Below is a small trained network, with its code and all its weights. Each question gives an input and a target symbol and asks what happens when units are switched off, that is, made to give their printed mean instead of their output.

import numpy as np


def w(rows, s, z=0):
    codes = np.array(rows[::2]) - 128.0
    scale = np.full(codes.shape[1], s)
    scale[-1] = z or s
    return codes * scale


def norm(h):
    return h / np.sqrt((h * h).mean(-1, keepdims=True) + 1e-5)


def f(y):
    return y / 2 * (1 + np.tanh(0.7978845608 * (y + 0.044715 * y**3)))


def softmax(a):
    e = np.exp(a - a.max(-1, keepdims=True))
    return e / e.sum(-1, keepdims=True)


def log_softmax(a):
    a = a - a.max(-1, keepdims=True)
    return a - np.log(np.exp(a).sum(-1, keepdims=True))


def net(x, mask):
    ids = ['αβδηθλμψω'.index(c) for c in x.split()]
    T = len(ids)
    res = E[ids] + P[:T]
    u = 0
    for l in range(2):
        r = norm(res)
        for j in range(2):
            rows = slice(4 * j, 4 * j + 4)
            q, k, v = (r @ M[l][rows].T for M in (Q, K, V))
            z = softmax(np.where(np.tri(T) > 0, q @ k.T / 4**0.5, -1e9)) @ v
            o = O[l][rows]
            res = res + np.where(mask[u + j], z, o[:, -1]) @ o[:, :-1]
        u += 2
        y = f(norm(res) @ A[l][:, :-1].T + A[l][:, -1])
        res = res + np.where(mask[u : u + 4], y, B[l][:, -1]) @ B[l][:, :-1]
        u += 4
    return log_softmax(norm(res)[-1] @ U[:, :-1].T + U[:, -1])


Q, K, V, O, A, B = {}, {}, {}, {}, {}, {}
E = w([
[139,119,211,147,157,178,59],'α',
[130,146,245,100,217,145,5],'β',
[181,124,199,147,189,178,71],'δ',
[110,94,114,209,199,72,92],'η',
[236,182,126,100,201,74,87],'θ',
[91,213,205,130,83,119,22],'λ',
[116,229,167,175,186,117,159],'μ',
[159,209,158,190,91,157,148],'ψ',
[135,148,193,54,250,166,167],'ω',
],0.003)
P = w([
[117,145,2,162,185,215,73],'0',
[122,168,74,171,184,173,94],'1',
[124,168,103,163,170,147,101],'2',
[126,163,119,162,162,131,117],'3',
[129,157,134,155,150,119,129],'4',
[131,153,144,148,137,107,137],'5',
[135,144,153,143,126,100,150],'6',
[140,134,161,134,114,95,161],'7',
[140,128,167,127,106,86,174],'8',
[145,121,178,122,98,79,184],'9',
[157,116,189,115,98,74,197],'10',
],0.0029)
Q[0] = w([
[184,198,229,186,173,105,107],'0.h0',
[75,81,11,84,103,148,129],'0.h0',
[155,166,155,156,173,119,117],'0.h0',
[134,186,243,150,124,74,165],'0.h0',
[113,141,96,86,159,76,157],'0.h1',
[50,94,2,78,9,152,168],'0.h1',
[116,101,101,94,82,158,144],'0.h1',
[45,109,10,113,69,107,165],'0.h1',
],0.0066)
K[0] = w([
[148,86,194,144,126,50,172],'0.h0',
[87,173,60,140,115,233,86],'0.h0',
[152,59,206,152,96,72,151],'0.h0',
[141,121,166,83,96,48,161],'0.h0',
[143,80,144,100,253,136,64],'0.h1',
[175,195,80,156,191,217,41],'0.h1',
[170,198,86,98,138,233,107],'0.h1',
[111,140,96,180,215,199,36],'0.h1',
],0.0052)
V[0] = w([
[200,180,242,120,62,130,92],'0.h0',
[167,255,170,126,114,186,193],'0.h0',
[44,147,66,228,80,84,112],'0.h0',
[92,111,188,137,123,139,157],'0.h0',
[150,75,172,140,248,193,65],'0.h1',
[75,57,63,146,115,119,152],'0.h1',
[116,82,111,149,91,87,156],'0.h1',
[231,139,49,114,165,101,197],'0.h1',
],0.0025)
O[0] = w([
[97,194,23,133,184,182,163,134],'0.h0',
[163,92,11,135,133,154,89,143],'0.h0',
[161,68,190,141,135,174,178,172],'0.h0',
[139,171,114,185,131,147,121,117],'0.h0',
[158,76,93,162,4,191,203,254],'0.h1',
[152,222,218,124,96,47,132,66],'0.h1',
[130,191,154,167,161,93,120,80],'0.h1',
[51,112,225,152,115,119,120,127],'0.h1',
],0.0024,0.0023)
A[0] = w([
[77,176,196,80,1,98,76,116],'0.n0',
[99,85,75,222,93,67,92,169],'0.n1',
[111,156,161,168,139,83,120,129],'0.n2',
[161,146,136,155,224,94,229,2],'0.n3',
],0.0025,0.00084)
B[0] = w([
[117,139,93,253,137,109,162,43],'0.n0',
[136,84,79,71,197,190,165,255],'0.n1',
[110,108,78,139,153,184,117,200],'0.n2',
[104,130,109,175,58,174,55,226],'0.n3',
],0.0026,0.00097)
Q[1] = w([
[146,61,151,228,192,113,191],'1.h0',
[177,81,159,131,154,152,137],'1.h0',
[181,156,162,144,176,176,146],'1.h0',
[182,150,166,100,92,149,96],'1.h0',
[86,138,106,99,79,127,117],'1.h1',
[144,194,108,175,115,114,145],'1.h1',
[156,201,156,110,96,170,95],'1.h1',
[139,109,144,252,172,128,147],'1.h1',
],0.012)
K[1] = w([
[138,141,176,134,113,87,159],'1.h0',
[137,122,139,112,136,92,175],'1.h0',
[119,145,117,118,123,112,181],'1.h0',
[119,116,48,120,140,120,140],'1.h0',
[136,112,108,140,149,145,87],'1.h1',
[154,105,126,119,148,9,136],'1.h1',
[104,121,49,120,135,109,133],'1.h1',
[119,124,169,138,110,85,153],'1.h1',
],0.015)
V[1] = w([
[178,220,125,132,123,82,127],'1.h0',
[207,164,170,71,150,173,121],'1.h0',
[64,135,170,139,163,171,187],'1.h0',
[109,103,129,124,196,84,151],'1.h0',
[150,90,80,138,66,146,150],'1.h1',
[28,169,166,111,37,140,74],'1.h1',
[53,38,111,171,130,121,121],'1.h1',
[2,111,112,131,143,175,175],'1.h1',
],0.0049)
O[1] = w([
[72,73,122,189,45,181,116,95],'1.h0',
[123,166,236,107,16,115,161,145],'1.h0',
[162,117,105,30,114,123,113,168],'1.h0',
[120,150,98,103,153,206,154,126],'1.h0',
[166,95,121,136,123,50,166,123],'1.h1',
[227,83,187,181,178,177,107,2],'1.h1',
[83,105,165,232,57,137,158,183],'1.h1',
[98,18,255,137,93,172,191,128],'1.h1',
],0.0043,0.0044)
A[1] = w([
[64,155,186,91,184,140,16,4],'1.n0',
[150,104,149,134,135,205,152,89],'1.n1',
[153,160,81,100,68,119,185,92],'1.n2',
[69,127,80,143,185,159,254,40],'1.n3',
],0.0055,0.0032)
B[1] = w([
[157,90,158,145,88,132,26,169],'1.n0',
[68,131,3,99,154,57,147,97],'1.n1',
[154,67,110,182,227,171,122,190],'1.n2',
[108,98,203,125,188,82,48,255],'1.n3',
],0.0052,0.0021)
U = w([
[204,36,115,131,61,5,158,120],'α',
[214,172,202,157,142,74,186,6],'β',
[207,56,98,216,193,204,159,164],'δ',
[49,91,193,145,240,82,86,145],'η',
[29,159,168,220,47,153,191,131],'θ',
[141,254,37,108,161,99,108,161],'λ',
[57,22,33,60,86,147,117,34],'μ',
[180,118,152,141,56,178,15,150],'ψ',
[130,133,197,6,126,186,224,132],'ω',
],0.0078,0.0025)

Each question gives the input, a string of symbols that net reads in full, and the target symbol t.
The units are the heads (4 rows each of Q, K, V and O) and the neurons (one row each of A and B). Each row of codes is followed by its name. A weight is (code - 128) times the scale printed after its matrix; where a second scale follows, it is the last column's (O, A, B and U).
mask holds one flag per unit, layer by layer, with each layer's heads first. A switched-off unit (its flag False) gives its mean, the last column of its rows in O or B, instead of its output. The means were averaged over made-up inputs and are rounded, as every weight is.
A unit's drop is (log p(t) with every unit on - log p(t) with that unit switched off) / (log p(t) with every unit on - log p(t) with every unit switched off).
The circuit of an input: a set's keep is (log p(t) with only the set's units on - log p(t) with every unit switched off) / (log p(t) with every unit on - log p(t) with every unit switched off). Starting from all 12 units, units are removed one at a time, each time the one whose removal leaves the highest keep (on an exact tie, the one counted first), for as long as the keep stays at least 0.8.
circuit, biggest first: the units of the circuit, biggest drop first
most important unit: the unit with the biggest drop
top k neurons: the k neurons with the biggest drops, biggest first
k most important neurons of layer l: the k neurons of layer l with the biggest drops, biggest first
heads that matter: for each layer, one digit per head in row order, 1 if its drop is at least 0.15 and else 0, layers parted by /
input λ η β ψ β η ψ δ, target ψ: 3 most important neurons of layer 1 => 1.n0, 1.n3, 1.n2
input η η β η β ψ β β, target ψ: circuit, biggest first => 1.n0
input α μ δ, target μ: heads that matter => 01 / 01
input μ ψ ψ β δ ψ ψ η η α, target η: heads that matter => 11 / 10
input η η η η β δ ω η ψ η η, target η: circuit, biggest first => 0.h0, 1.h0, 1.n3
input β δ λ δ, target λ: circuit, biggest first => 1.n3, 1.n1
input ψ β η δ η δ η η θ δ η, target θ: heads that matter => 11 / 10
input δ δ μ λ α, target μ: circuit, biggest first => 1.n1, 0.h1
input β θ η ψ μ β μ η η η δ, target η: heads that matter => 01 / 10
input ψ η δ μ θ η η β η α, target η: heads that matter => 00 / 10
input η α η η θ η, target θ: heads that matter => 10 / 10
input δ η η β δ δ δ, target δ: heads that matter => 01 / 00
input θ η β ψ β δ η μ β η, target μ: top 3 neurons => 0.n1, 1.n1, 1.n3
input η θ β ψ μ ω α, target ω: heads that matter => 01 / 11
input η β β ψ η ψ ω η, target α: circuit, biggest first => 1.h0, 1.h1, 1.n3
input ψ λ η η δ θ δ, target θ: circuit, biggest first => 1.h0
input θ β λ η μ η η ψ α, target ψ: circuit, biggest first => 0.h1, 1.n0, 1.n3
input ψ θ θ μ, target λ: heads that matter => 00 / 01
input η β α ψ θ β δ ψ ψ η, target ψ: heads that matter => 11 / 11
input η λ η, target δ: heads that matter => 00 / 01
input ψ ω ω δ α ψ ψ, target δ: most important unit => 1.n2
input μ η ψ ψ ψ δ η α ω η λ, target θ: heads that matter => 00 / 00
input ω θ ω θ η δ, target θ: heads that matter => 10 / 00
input ψ δ μ, target η: heads that matter => 11 / 01
input α ψ η η β η α δ, target η: circuit, biggest first => 1.h0, 1.n3, 0.h0, 1.h1
input η η λ β ψ μ η μ η, target μ: 3 most important neurons of layer 1 => 1.n1, 1.n3, 1.n2
input ψ η ψ η η η β η, target ψ: 2 most important neurons of layer 0 => 0.n1, 0.n3
